[[113 106 122 138 123 127 139 128 130]
 [116 108 117 133 124 128 141 124 135]
 [119 113 118 131 125 128 139 124 135]]
=>
[[119 113 118 131 125 128 139 124 135]
 [116 108 117 133 124 128 141 124 135]
 [113 106 122 138 123 127 139 128 130]]

[[123 137 149 119 113 118 151 117 143 129 133 114 145 141 121 141]
 [106 138 116 110 128 128 100 129 114 130 119 139 143 123 154 144]
 [113 129 120 130 132 126 123 152 119 131 104 144  98 144 108 135]
 [116 130 156 123 148 122 139 137 153 126 114 118 135 145 116 140]
 [146 140 117 126 118 133 111 139 119 143 136 146 105 132 124 137]]
=>
[[146 140 117 126 118 133 111 139 119 143 136 146 105 132 124 137]
 [123 137 149 119 113 118 151 117 143 129 133 114 145 141 121 141]
 [116 130 156 123 148 122 139 137 153 126 114 118 135 145 116 140]
 [113 129 120 130 132 126 123 152 119 131 104 144  98 144 108 135]
 [106 138 116 110 128 128 100 129 114 130 119 139 143 123 154 144]]

[[111 135 109 138 139 128 135 122 135 122]
 [108 123 140 148 130 139 138 127 143 112]
 [123 128 123 136 124 119 139 121 121 142]
 [136 131 110 116 128 144 143 141 123 126]
 [124 112 111 139 146 141 121 117 137 109]
 [118 136 121 136 138 149 135 114 121 132]
 [141 118 134 112 148 139 115 130 132 117]
 [114 149 134 141 152 113 125 147 115 124]
 [119 150 127 138 116 143 115 122 109 126]]
=>
[[141 118 134 112 148 139 115 130 132 117]
 [136 131 110 116 128 144 143 141 123 126]
 [124 112 111 139 146 141 121 117 137 109]
 [123 128 123 136 124 119 139 121 121 142]
 [119 150 127 138 116 143 115 122 109 126]
 [118 136 121 136 138 149 135 114 121 132]
 [114 149 134 141 152 113 125 147 115 124]
 [111 135 109 138 139 128 135 122 135 122]
 [108 123 140 148 130 139 138 127 143 112]]

[[111 141]
 [150 121]]
=>
[[150 121]
 [111 141]]

[[123 117 130 125 122]
 [110 113 139 122 114]
 [127 119 128 126 126]
 [105 111 146 122 112]
 [145 140 119 136 146]
 [136 136 125 134 141]
 [139 123 116 124 135]
 [106 108 143 119 110]
 [107 101 136 117 108]
 [115 132 140 141 130]]
=>
[[145 140 119 136 146]
 [139 123 116 124 135]
 [136 136 125 134 141]
 [127 119 128 126 126]
 [123 117 130 125 122]
 [115 132 140 141 130]
 [110 113 139 122 114]
 [107 101 136 117 108]
 [106 108 143 119 110]
 [105 111 146 122 112]]

[[115 126 104]
 [133 143 110]
 [127 135 107]
 [132 140 109]
 [130 138 108]]
=>
[[133 143 110]
 [132 140 109]
 [130 138 108]
 [127 135 107]
 [115 126 104]]
